Each row is followed by its class number.
[ 195  113   97   73  209 -123 -101  128  -10 -328   40  -68  -35 -167
  404    9 -413   61    5  116   -1  329 -262  310  -90  196  110  -84
 -313 -354  213  132  174 -124 -250 -244 -138   55  310]	7
[   8   88  351  -16 -104  267  116 -224 -192  -45 -346  -34  -55  307
  135  -32   43  -52  -32  113  123 -240  121  116  212   21 -396   11
 -148   54  -91  123  183   76   68  234  102  126  199]	6
[ 353  -31  262  -82  320   -2   32  305  116 -160  182 -148  -82   72
  149  140 -262   78  143  -27   51  293 -298  188 -174  194 -217  127
  -11  -94  222 -113 -124  -13 -172 -310   10   16  404]	4
[-508   66 -119 -474 -116  -50  243  251  -21 -231  -94   56   15  -70
 -137   24  -31  -30 -147  462 -386 -210  246 -139 -259 -145 -139  208
  127  216 -153 -105   42   29  233  268  385 -151  -70]	10
[ -24  112  104   38  114  -88  -52 -219  135  362 -223  112 -235 -211
    9  195 -117  163 -235  183  334 -253  117   85 -190 -334  194   29
  -68  -95 -125  211  353   25 -112  -78  -40 -195  563]	10
[ -45  -93  -40   13 -211  -27  132   54   60 -532  153  -35  -45   -4
   53  220   46   15  284   63 -200  162 -261   50  127  537 -244  -47
   48   66   41 -131 -216 -541  198  141  146  147  373]	7
[ 143 -118  -67  192  271 -364   57  434   80 -446  -93  -53 -129 -150
  435   36 -332   11  168   95   84  168 -319  285 -105   74  241   68
 -129 -199   96   25   46 -322  -44 -107    0   11  529]	2
[-205   -5 -337 -488 -266 -143  343  358  103  -40 -204  226 -100  -77
  112  -54  -92  -64  189  438 -224 -213  375   37 -361 -146  157   55
   24  226 -136   90  159   67  153  336  377 -133  183]	6
[ -19  114  -46  -38  184  -87  -91 -272   20  582  -48  140 -157 -236
   52  192  -26  151  -43  217  257 -208 -257  238  -37 -183  374  245
  -90 -363 -216   92  347  318 -510 -278 -243 -235  305]	1
[-126  172  190   26  213   -2 -216    9  144 -150 -431  179   24  183
   51  113  142  105 -147   80  181 -297  296 -100  -60    5   51  185
  268   13  220  208  -88  249  158 -188 -136  258 -193]	5
[ 365  146 -341  -52 -244   35 -238  167  161  184   39  370 -147   80
  -93   39  -39  371  179  -31  120 -123  -47  192  267   55  -51  -58
 -526  197  378 -153 -297 -248   69  -33  245  -43  590]	10
[ 166    7  128  -94  105   -1   -4  -72  225  192  -32  -43  -68 -122
  108  242  -29  260  -89  199  449 -255   81   58   46 -177    7  196
  -61 -269  -48  179  110   31 -387 -297 -207 -190  413]	1
[  84 -123  104  172  176  -76  209  403   82  -97  235  169   46 -200
   29  235  -27  172   66  -29 -302  360 -395  313 -133  225  265  152
 -249 -280  -22 -185  -77 -109 -231   88  268 -101   59]	0
[ -60  -97  235 -124  -21 -173 -175 -168   15  176 -115  213 -258  -24
  168  110 -137   64  -49  -73  254  -52 -485   36 -203  -76  252  211
  127 -254 -107   36  249  -52 -115 -246   13 -135  550]	4
[ 365  234   42  -51 -220  -71  -11  -50   96  223  112  445 -220  154
 -208  370 -216  165   -6 -218  290  -46  103  240  176   63    7 -141
 -229  279  319 -121 -143 -241 -139 -108    3   17  384]	10
[-436  -11 -235 -397   47  -66  484  195   14  -61   58   22  145 -315
   94  -40 -135 -104 -140  359 -454   51  197 -144 -221   69 -149 -134
  210  129 -146  149   58 -240    2  306  391 -115  -22]	5
[ 121   36  -29  264  108  -49  141 -103  146  358  231  154  -55  -11
 -163  213  -57 -108 -103 -104   52   38 -272  212  173  385 -337  106
  180 -256 -124  584  -14  -85 -210 -220 -812 -155 -374]	0
[-272   46  345   44  129   88  115 -311 -123 -131  -68  414   51  340
 -172  -39    7  -37  -34   99  -46 -233   29  127  -24  256  103  365
  270  -50   10  225   -8  240  -90  -66 -155  364  -67]	1
[  -9   17   61 -125   92 -134 -206 -208   34  526  -43  -48  -11  -92
  134  103  -43    4 -457 -143  427 -114 -287 -134 -201 -314  191  233
 -315 -251 -184   44  155   -4 -247 -334  -41 -280  209]	2
[ 493   41 -425  185 -162   53  -64  205  105  139  -75  437 -213   74
   54  -16 -211  198   70   89  -23 -187 -124    9  108  147 -101   70
 -429  188  242   79 -203 -127  -78 -191  -62   12  399]	4
[ -11  188  -66  253   66 -155   18   -8   33  -22  252  -20  -24 -134
 -210  107  -34   36  -31   46   93  -63   55   -3  259  212 -249   16
  185 -177 -128  499   30 -153 -207 -207 -838  -90 -278]	8
[-263  249 -168 -503  -85   23  252   64 -165 -285  -52 -250  256 -149
  244  -50 -164 -219 -313  458 -229    9  555 -103 -444 -335  138   72
 -267  145   26  216   95 -379  373  280  366   36   54]	2
[-173 -172  348  194 -199  374 -421 -272  -40  -12   -8  232  -68  302
   27  -13  168   98 -377   50  -53 -130  147  -67  218  169 -274   96
  -32   23  -55  133   80  123   31 -146  305   92   67]	0
[-120  289  165  -10   48  180  -72 -246  -19  -78  -96   17   -9  256
   67  -35  157   27   84  108   78 -386  -14 -137 -255   86 -100  103
   41 -128  210  -25 -104  306 -144 -215  -70   40 -494]	8
[  14 -399 -355  120 -148 -206 -249   34  342 -545 -362 -178  -65  -40
   69  304  119    5  306  129 -112 -167 -124 -207 -306  360  -83  240
  141 -188 -178 -223 -112 -325  355   85  153   86  103]	1
[ -86  195  506  -74   -8   66  -43  -54 -154 -133  162  182   50  370
  148    4  174 -101 -234 -168   -3  -95  122  218   81    8  177   62
 -149  128  198  114   19  137   33  -44 -283   26  -60]	6
[  56   84   59  -30 -188  102 -186 -300  236  601 -112  165  -18 -260
 -302  174  224  353 -195  217  380  -14 -173    4 -305 -448  263  134
  -33   61  153  -57   55  339 -162 -346  336 -152  185]	3
[-198  -46  -58  -88   99 -117  164 -126   85 -530   -6  -81  116 -164
   57  180    2 -239  233  240  -97  294 -183  -63 -106  465   81   -4
  413 -103   42  213 -112 -619  169  198  365  165  116]	10
[-156   -9  256 -213  139  273 -277  -14  -37    3  -88   58  210  311
  233 -225  141   66 -257   79  -37 -124   22  -63  307   80 -318  173
  227   67    4  206  -89   88  117 -165  -38  150  105]	2
[-380  -66 -526 -282 -175  175  199  116  116  -80 -273 -211   36 -202
  140 -376  -21  -38  -87  126 -430 -330  328 -301 -215   66  -71  -39
 -268  254   74  -82  -40 -202   94  506  265   -1  -52]	2
[ 145  163   -9  130  158 -180  141 -184  125  169  -30 -269  233 -142
  -33   28   89   48 -219  -12  -22    7  161  164  -44  353 -248   67
   12  -93 -192  662  -30  148 -325 -265 -748 -145 -248]	8
[ 200   75  -36  367  238   -7  158 -249  -13  158  259 -138   20 -120
 -127   29   73 -212 -114  -37   -4 -230 -137   53  151  309 -148   60
   69 -173  159  424  -71  143 -351 -312 -747 -166 -442]	3
[-149   54  303 -131  244  131 -169   -5   26  -96  -21  176  148  198
  112  -83  297 -202   -6  180   86 -183  -56 -100  189  -45 -113   67
  362  -22   47  -37   16  250  -55 -163  148  190  -22]	3
[-379  183  258   18  188  114  -72  -97 -128   79   19   -9  -27  259
  -35  -76   62  123  108  -57   30 -575   76  136   -5  -23 -188  290
  150 -195   70  -60 -100  164 -207   22 -177   78 -271]	3
[-169 -117 -272 -412  189   26  271  253   58  130 -317 -161   65  -52
  332   -1  -84   29  -56  179 -191 -251  472   19 -279 -227  204  131
  175  246  -49  -15  -72  119    5  165  510   -2   69]	1
[ 108  -99   65  -14   33  -27 -106  377  102 -266  102    4 -187  -26
  354  -52 -222   29  230    4   23  331 -283  308 -224  286  104   80
 -270 -356   11  -99   64 -166   31  -23  115   82  336]	2
[ 170 -185 -243  375    3   93   19  -98  204  342  272  201  -43   86
  -78  -82    8   81  151 -180 -219  -70  -77    8  346  432 -249 -291
  141   42  112  610  -19   45 -387 -260 -189 -283  -71]	0
[-440 -302   37   30  261  127 -317  171   36   87 -139 -112   60  -46
   73  139   34   69 -445   42 -304 -123  -94  -81  186 -148 -217  244
  -27  -38   21  -91   -5  -54    3   -2  833 -283  -11]	9
[-447 -120  -96    8  200  -35 -374  -20  -57   25  -58   51   33   46
  364  -49   42  166 -312  220   52 -298  -94  -37    6  -47 -224  133
  101 -307   93  105  125  271 -217 -370  235 -118 -117]	1
[-219  145  454 -402 -113  258    7 -349 -205 -185  172  218   60  378
  124   59  -10   -9 -181    1   53 -146  168  -33   81  109 -113  -49
  220  128   51 -140 -278  -69  135 -124  276  301   51]	7
[ -14  235  -43   90  -22  -76  -23 -235 -152  184  321  -46  -52  120
 -346  103 -179   62 -153   -5  -21 -141  257   96  120  274 -249  196
  128   -2 -315  586 -222   -7  -72 -347 -718  -98 -291]	10
[  21   53  425 -474   59  294  -83 -349  -89    3  -23   36  200  323
  144 -172  162 -143 -227   64  182   18 -101   -6  -46  207 -265  257
  170 -181  109   86 -101  308  124 -213 -191  322  -89]	4
[-314   60 -206 -165 -114 -112  270  218  -48 -223 -279 -107  -58  -26
  252    5 -194   48 -158  411 -127 -188  616  -59 -685 -113   46  175
 -227  244 -265   63  170   38   70  242  141  143  186]	6
[-427  -21 -254 -224   11 -141  555  291   23 -176  -42 -121 -102 -335
  133   20 -248 -114   18   57 -425  -99  322  146 -225   40  337  -61
  -20   90  -33   68   46 -179  -76  443  249 -112 -129]	7
[-369   30 -238 -372  -46 -121   98  302  -50 -181 -361 -251   32  -95
  280   13  -75  -83 -130  269 -381 -104  481    9 -325 -322  123   66
  130  316 -153   19  154   67  329  158  220  -18   31]	9
[-508   50   36 -321  -84  -98  453  203  -20 -245  -20 -216   77 -156
  172  -80 -158   -2 -225  257 -318 -289  392  -42 -352   22 -287  147
  -28  152 -186  377  -76 -208  -54   71  434  -80  282]	7
[ 227   64 -286  368 -442 -193 -149  -98  187   50 -183  333 -209  164
 -353  152 -258  365   40  115  234  -96   11  132 -132   15 -201  118
 -466  309  182  117 -176 -120   37 -275   -7   42  297]	5
[-316    7 -120   69  371 -186 -422   59   82  -16 -152  -71  -45   61
  480   26   88 -129  -44   50  -68 -431   65  -52   -4  -57  -49 -138
  191   -4   -4  -98 -122  -61 -220 -132  699 -282  -61]	10
[-368  125 -198 -128  237 -288 -265  233  107  -59 -343  -87  261 -151
  371  -56  184 -243  -58 -104 -187   22 -432  -70  148   42  -84  -38
  238   69   54  107 -131 -199 -118 -212  263   48  -23]	9
[ 265 -143 -222   83 -188  -45 -239  -17  393   27 -349  121 -151  140
 -189   78  -61  176  203  117  204 -134   59  143  103   25 -110   55
 -457  236  101 -120  -98  125   26 -153  286  135  553]	5
[-128  219  352  -60  225  202 -219 -332 -291 -147  -92  176  257  295
 -145  -70  132  -31 -300   54   18 -104  109 -170  193   -1  -33  265
    4 -149   76  178  -67   90  127  -23   38  291 -161]	4
[-471 -133 -268 -266  -10 -127  337  230   17 -180  -69 -102 -193 -305
   81   28 -139 -137  -26  270 -110 -248  372  160  -44 -210  346   71
   48  128   75 -216   -1 -197   52  467  549 -146  -20]	2
[-524  -22 -269 -259  155  -83  196  350  136 -200  -30 -147  179 -159
  220  150  -99  -21  -94  219 -542 -429  388  122 -335 -261   24   35
  -44  138   27 -166 -150 -322  172  356  478  -26  -63]	10
[-146 -205 -286 -103  -69   19  157  -30  -55 -433  -57 -219  121   -1
  368   33  145  162  303  316  -76   13 -435  -93 -181  405  -49  232
  147 -352   82  -16 -187 -129  203    0   81   71  -95]	7
[ 328    1 -429  -26 -494  103 -211  -44   87   84 -146  502 -264  239
 -217  207  -39  216  148   84   29  -28  -86   58    8   18  257  146
 -249  405  236   99 -270 -164  675 -241  151  239  582]	0
[-333   60  -13 -398  -98 -135  422  334  263 -255  -51   73   93 -230
  252  -34    7  -39   25  450  -93 -171  280    7 -276 -305  363  138
    0  162  160 -101   97 -262 -255  410  211 -230  -15]	5
[  96 -212   59  307   90 -115 -239  165   89 -298  182  174 -131 -185
  189   51 -243   89 -111   92 -405  210 -256  364 -186  435  -59  -78
 -150 -115  234  -91  151 -100  -38 -111  101    3  451]	10
[  37 -321  -67 -179 -339   14   11  151  379 -689  -45 -130  127  -45
    1  172  163   29  199  359   45  277  -66 -153 -244   31   87  272
  113   16   82 -130 -237 -550  571  144  211  118  204]	9
[ 130  -50  175 -265  -92 -139 -230 -264  119  273  -88   -4 -189 -124
  133  197  -90  137 -244  143  454  165 -162  154 -275  -71  297  144
   -4 -182 -109   70   78  199 -164 -363   94 -344  178]	6
[-602  -76 -239 -370 -109  167  176   76  -86  -21 -253  254  -25  -85
  143 -265 -211   87 -339  407 -399  -81  403 -232 -365  -92  302  171
  101  219 -198  180   15   72   71  163  654    3  -66]	9
[-294  127  431  116  224   -5 -345 -345  -24 -253  -71  129  193  128
  223  -16  151   87  -70  144  -13 -146  197  152    6  297   53   10
  416 -177   65  185  174  200 -323 -159 -208  317   11]	10
[-112  102   63 -169 -137 -193 -254 -262  111  420 -172   65  -28 -106
   78   57   58  227 -219  120  511 -259  113   -5 -100 -368   67  -38
 -194 -265  -43  153  282  338 -481 -359  404 -421  150]	2
[-391  -44 -358  178  362  -91 -101   49  -38  109 -308 -162  285   57
  251  120  236  -26 -192  409 -349 -288 -372   50  144  -34 -431  283
  -61  -54  -72  279  -28  137   28 -109  473 -322 -216]	7
[  76 -102 -172  103 -173 -101 -133  -79  263 -516  -86  233   -7  -20
 -151  225   59   83  348  278  -35   74 -476  -85   -1  302  273  123
  125   36  335   39 -248 -310  175 -139  112   48  141]	6
[ -26   45  217 -193  200  -47 -249 -252 -110  444  -75   38  -43  -32
  -69  254 -240  419 -214  267  374   43  -56  109  -97 -402  279  388
  154 -118 -114   -3  139  180 -201 -311  264 -154  432]	7
[ 558  -85 -294  175 -218  -68 -201  162  373  129 -299   85    1   -2
 -141  211  -76   30  233 -154   85   39 -309    6  129  -52  292  179
 -350  301   50  102  -90 -248   38 -246 -150  220  583]	10
[-156   -7  201 -136   63  361 -264 -157  -82  187   48  -24  -70  251
 -160  214  115  -77 -155  -69  -71 -315   18  -72  169    7 -322  201
  119 -118  176  -16   43  308  110 -220  190   19 -272]	1
[ 181 -138 -117  157  -85  -68  313   51   79   78  250   64   21  212
 -122  181 -102  -99  -64 -238 -120 -200  113   87  263  314 -338   14
 -173   40   31  511  -71    8 -173 -296 -483 -132  -40]	9
[-594   59 -342 -233   61    3  314  104   -7 -197  142 -131   98  -87
 -133   68  -26 -116 -206  390 -517 -173  414 -186 -270 -156   -8   83
  210  396    3  179 -159 -186  279  171  239 -127 -279]	0
[  71  -54  -47  247   37 -246  129  -76  198 -129   94 -164 -145  229
 -180  121  -36  -33 -114 -227  179 -107  295  -49 -212  387 -361   89
  -22   89  -70  220 -196   17  -48 -199 -694 -123 -184]	9
[ -27 -132   99 -138  -97  129 -365 -227  211  302 -223  -35 -295    8
  155  234  114  237 -408  186  429 -279  114   28 -207 -216   66  240
 -213 -225 -126  -57  166  308  161 -256   49 -318  214]	2
[ 171  -72   44  208   48 -229   53  154  363 -103  145  -96  -55  -35
 -293  -25 -112   89  168 -361 -129   -8  -31   51  143  211  -35  -23
   74   97 -130  107 -201  -93 -376  -74 -778 -195 -119]	4
[ -93   19   46 -104 -115 -139 -164  -99    2 -475  -22  160   52 -133
  -41  195 -103  171  270  299 -195   69 -155  271   54  330  201  218
  261 -157   70   23 -163 -338  198  -18  118  275  369]	7
[-127  137  156   34   -7   61  -87   14  141  -72 -328  228  151   84
 -182  139  130   -8 -149   42 -103  -98 -202 -107 -166  133  -10  452
 -191 -181   69  272   78  144    3 -171 -107  179  -82]	9
[-542  183 -316 -335   52   33  517  141   28 -200 -134  -67  106   10
  197   90 -133   19   50  340 -379 -132  471  -51 -620   97   75   30
  117  274  -25   81  -41  -38  -52  247  188  155 -240]	3
[ 221   49 -262  156  188 -341  210 -129  126  248  318  136  191  -21
  -46 -115 -127   -5 -173   10  -49 -129  226  167  -25  566 -399  -19
 -104 -166 -152  579  -17   62 -497 -193 -899 -218  -85]	2
[ 228 -100  -95  141   41 -361   48  356  190 -240  -62  111  -89  -42
  280   24 -279   74  231 -100  -66  169 -343  247 -339  232 -102 -150
 -154 -147  119  -72  125 -174  -71  -40  -54  -29  393]	10
[  58 -224 -232  125   33  -60  -23   -1  158   85  236  -95   -8  132
  -78  -94   31 -200 -118 -304 -147   33  -87  126  220  328 -210  -21
 -219   62  230  422  -46   36  109 -237 -468 -141   22]	9
[ 198   10   24  -36  350  -12  104  272   90 -200  111 -198  -45   74
  164   97  -35   -1  318   -9  154  349 -385   81 -263  201  -42    7
 -281 -304  185 -316 -143  114 -147 -150  369   38   90]	0
[-426 -293  -78 -276  332 -128 -299  -39  -68  -42 -296 -266  243   56
  332  -92   86    9 -339   48 -138 -177 -104  174  348 -110 -209   83
   88  -97 -234 -125 -150   43  158    2  477 -127   54]	3
[-514  252  -64 -189  133  115  499  118  -16   11 -303  -55  105 -290
  198  -68  -33  -41 -280  397 -307 -179  417 -100 -348  -85   78  123
   53  360  184  208   95  -49 -382  279  499    3   13]	9
[-145   34   56 -449 -197  -93  272  -99  -94 -701  -24 -140   16  -51
  184  264 -152  -55  210  388  -19  -49 -182  -61 -224  332  -50  234
  151 -342 -101  -20 -258 -391  243  -51  271  106   76]	7
[ -22   39  108   -8   96  -14 -348 -339  -31  482   75  -35 -143 -296
 -321  339 -134  269 -368   82  303 -232 -133  -32   41 -252  -90  223
 -270 -358    9   56  148  -62 -263 -320  451 -388  458]	3
[ 307   66 -167  207 -183  -42 -136   52  309  130  -97  344 -284  118
 -135  245 -200  228   16  -75  179   60   99  222  164  176 -163  -73
 -124  460  296   53 -157 -248 -128 -102 -127   33  405]	4
